Below are the code and all the weights of a small trained network. Each question names an input and a target symbol and asks about switching units off, where a switched-off unit gives its printed mean instead of its output.

import numpy as np


def w(rows, s, z=0):
    codes = np.array(rows[::2]) - 128.0
    scale = np.full(codes.shape[1], s)
    scale[-1] = z or s
    return codes * scale


def norm(h):
    return h / np.sqrt((h * h).mean(-1, keepdims=True) + 1e-5)


def f(y):
    return y / 2 * (1 + np.tanh(0.7978845608 * (y + 0.044715 * y**3)))


def softmax(a):
    e = np.exp(a - a.max(-1, keepdims=True))
    return e / e.sum(-1, keepdims=True)


def log_softmax(a):
    a = a - a.max(-1, keepdims=True)
    return a - np.log(np.exp(a).sum(-1, keepdims=True))


def net(x, mask):
    ids = ['ΓΣΦβδεημξπτ'.index(c) for c in x.split()]
    T = len(ids)
    res = E[ids] + P[:T]
    u = 0
    for l in range(2):
        q, k, v = (norm(res) @ M[l].T for M in (Q, K, V))
        z = softmax(np.where(np.tri(T) > 0, q @ k.T / 4**0.5, -1e9)) @ v
        res = res + np.where(mask[u], z, O[l][:, -1]) @ O[l][:, :-1]
        u += 1
        y = f(norm(res) @ A[l][:, :-1].T + A[l][:, -1])
        res = res + np.where(mask[u : u + 4], y, B[l][:, -1]) @ B[l][:, :-1]
        u += 4
    return log_softmax(norm(res)[-1] @ U[:, :-1].T + U[:, -1])


Q, K, V, O, A, B = {}, {}, {}, {}, {}, {}
E = w([
[161,97,158,154],'Γ',
[171,80,159,152],'Σ',
[157,66,142,155],'Φ',
[101,171,84,213],'β',
[213,108,185,133],'δ',
[122,202,105,212],'ε',
[185,60,119,133],'η',
[139,31,102,151],'μ',
[41,115,98,227],'ξ',
[1,105,151,218],'π',
[103,197,39,17],'τ',
],0.01)
P = w([
[88,213,80,149],'0',
[254,152,205,122],'1',
[188,36,120,131],'2',
[179,26,116,117],'3',
[171,33,134,113],'4',
[168,41,149,102],'5',
[162,48,168,99],'6',
[159,57,180,86],'7',
[158,67,200,79],'8',
[153,77,218,68],'9',
[147,75,220,60],'10',
[140,76,229,50],'11',
],0.0087)
Q[0] = w([
[76,159,116,97],'0.h0',
[217,3,178,75],'0.h0',
[150,84,140,33],'0.h0',
[237,30,179,25],'0.h0',
],0.018)
K[0] = w([
[226,157,131,152],'0.h0',
[40,75,210,10],'0.h0',
[134,136,246,28],'0.h0',
[45,72,219,7],'0.h0',
],0.011)
V[0] = w([
[54,179,133,218],'0.h0',
[58,80,113,213],'0.h0',
[103,254,134,75],'0.h0',
[87,149,254,135],'0.h0',
],0.0071)
O[0] = w([
[64,131,224,162,174],'0.h0',
[114,141,254,168,237],'0.h0',
[66,31,63,69,2],'0.h0',
[87,60,117,245,103],'0.h0',
],0.007,0.005)
A[0] = w([
[34,173,122,126,190],'0.n0',
[204,94,109,168,120],'0.n1',
[252,80,131,57,1],'0.n2',
[94,66,184,178,118],'0.n3',
],0.014,0.0073)
B[0] = w([
[168,127,67,180,174],'0.n0',
[160,170,253,151,166],'0.n1',
[77,27,154,222,170],'0.n2',
[169,208,166,84,250],'0.n3',
],0.013,0.011)
Q[1] = w([
[63,191,100,185],'1.h0',
[114,88,102,183],'1.h0',
[200,57,169,47],'1.h0',
[150,3,120,51],'1.h0',
],0.017)
K[1] = w([
[200,139,41,198],'1.h0',
[124,61,131,144],'1.h0',
[98,126,247,8],'1.h0',
[123,46,237,35],'1.h0',
],0.016)
V[1] = w([
[160,100,155,41],'1.h0',
[250,95,177,123],'1.h0',
[215,99,79,145],'1.h0',
[31,188,197,79],'1.h0',
],0.014)
O[1] = w([
[96,99,144,57,2],'1.h0',
[8,146,146,106,228],'1.h0',
[100,254,114,109,113],'1.h0',
[178,10,172,163,171],'1.h0',
],0.016,0.0067)
A[1] = w([
[25,111,87,112,252],'1.n0',
[164,7,93,178,63],'1.n1',
[139,146,219,96,34],'1.n2',
[222,137,205,75,69],'1.n3',
],0.021,0.014)
B[1] = w([
[166,43,141,33,255],'1.n0',
[170,95,189,38,178],'1.n1',
[146,36,123,110,198],'1.n2',
[2,60,102,129,224],'1.n3',
],0.023,0.0077)
U = w([
[152,196,176,81,77],'Γ',
[155,147,213,74,41],'Σ',
[36,49,45,166,113],'Φ',
[165,165,75,123,182],'β',
[100,156,124,67,146],'δ',
[163,166,70,115,212],'ε',
[187,79,4,63,200],'η',
[86,176,231,159,3],'μ',
[154,118,81,235,125],'ξ',
[252,62,140,171,67],'π',
[56,166,92,128,145],'τ',
],0.019,0.014)

Each question gives the input, a string of symbols that net reads in full, and the target symbol t.
The units are the heads (4 rows each of Q, K, V and O) and the neurons (one row each of A and B). Each row of codes is followed by its name. A weight is (code - 128) times the scale printed after its matrix; where a second scale follows, it is the last column's (O, A, B and U).
mask holds one flag per unit, layer by layer, with each layer's heads first. A switched-off unit (its flag False) gives its mean, the last column of its rows in O or B, instead of its output. The means were averaged over made-up inputs and are rounded, as every weight is.
A unit's drop is (log p(t) with every unit on - log p(t) with that unit switched off) / (log p(t) with every unit on - log p(t) with every unit switched off).
The circuit of an input: a set's keep is (log p(t) with only the set's units on - log p(t) with every unit switched off) / (log p(t) with every unit on - log p(t) with every unit switched off). Starting from all 10 units, units are removed one at a time, each time the one whose removal leaves the highest keep (on an exact tie, the one counted first), for as long as the keep stays at least 0.8.
circuit, biggest first: the units of the circuit, biggest drop first
unit that matters most: the unit with the biggest drop
top k neurons: the k neurons with the biggest drops, biggest first
k most important neurons of layer l: the k neurons of layer l with the biggest drops, biggest first
input η μ μ, target Σ: circuit, biggest first -> 0.n1, 1.h0
input δ ξ β ξ ξ ε ε β π π, target δ: top 2 neurons -> 0.n2, 0.n3
input π Φ Σ, target Φ: circuit, biggest first -> 0.h0, 1.n3, 0.n2
input π ξ ξ π ε ε, target π: circuit, biggest first -> 1.h0, 0.n0
input ξ δ π ξ β, target ξ: circuit, biggest first -> 0.n0, 1.h0, 1.n0, 1.n1
input τ Σ Φ π ε ξ Γ π π, target τ: most important neuron of layer 1 -> 1.n3
input η ξ Φ π ξ ξ, target η: top 3 neurons -> 0.n0, 0.n1, 1.n0
input π ε η π, target π: circuit, biggest first -> 1.h0, 0.n0
input ξ τ δ Γ δ μ, target Σ: circuit, biggest first -> 1.n3, 1.h0
input Φ π Σ δ ξ Φ μ π τ, target η: top 2 neurons -> 1.n0, 0.n0
input δ π π π π η Φ π Γ τ ε, target δ: top 2 neurons -> 0.n2, 0.n3
input π β ξ μ π Φ π ε π μ π β, target π: top 2 neurons -> 0.n0, 0.n1
input Γ ξ Φ Φ ξ η ξ ξ τ ξ, target Γ: top 4 neurons -> 0.n0, 0.n1, 1.n3, 0.n3
input π π Σ, target Φ: circuit, biggest first -> 1.n3
input Φ β τ Σ Φ τ Φ, target η: circuit, biggest first -> 1.n0, 0.h0, 1.h0, 0.n2
input Φ Φ τ π ε ξ μ η π, target Φ: top 3 neurons -> 0.n2, 0.n0, 0.n3
input π Φ ξ ξ π β, target π: 3 most important neurons of layer 0 -> 0.n0, 0.n1, 0.n3
input π β δ π ξ τ μ ε μ ξ, target π: circuit, biggest first -> 0.n0, 1.h0
input μ Φ π ξ η Φ τ π, target μ: circuit, biggest first -> 0.n3, 1.n0
input η π Φ, target Φ: circuit, biggest first -> 1.n3
input η ε Φ Φ π η μ Σ π ξ Γ, target Φ: 2 most important neurons of layer 0 -> 0.n1, 0.n2
input π μ Γ ε μ π, target π: top 4 neurons -> 0.n0, 0.n1, 1.n1, 1.n0
input τ Σ Γ β τ Γ μ π ξ μ Σ ξ, target τ: top 3 neurons -> 0.n0, 1.n3, 0.n3
input τ π π π Γ μ Φ ε Γ π, target τ: 3 most important neurons of layer 1 -> 1.n3, 1.n0, 1.n1
input η Σ ξ π δ Γ ξ η δ ξ π, target η: top 2 neurons -> 0.n0, 0.n1
input Φ π ξ μ β Φ Σ ξ, target Φ: 3 most important neurons of layer 0 -> 0.n2, 0.n3, 0.n0
input η μ η, target Σ: unit that matters most -> 0.n1
input τ Σ β ε, target τ: top 2 neurons -> 0.n0, 1.n3
input ξ ξ π Γ π π, target ξ: top 2 neurons -> 0.n0, 1.n0
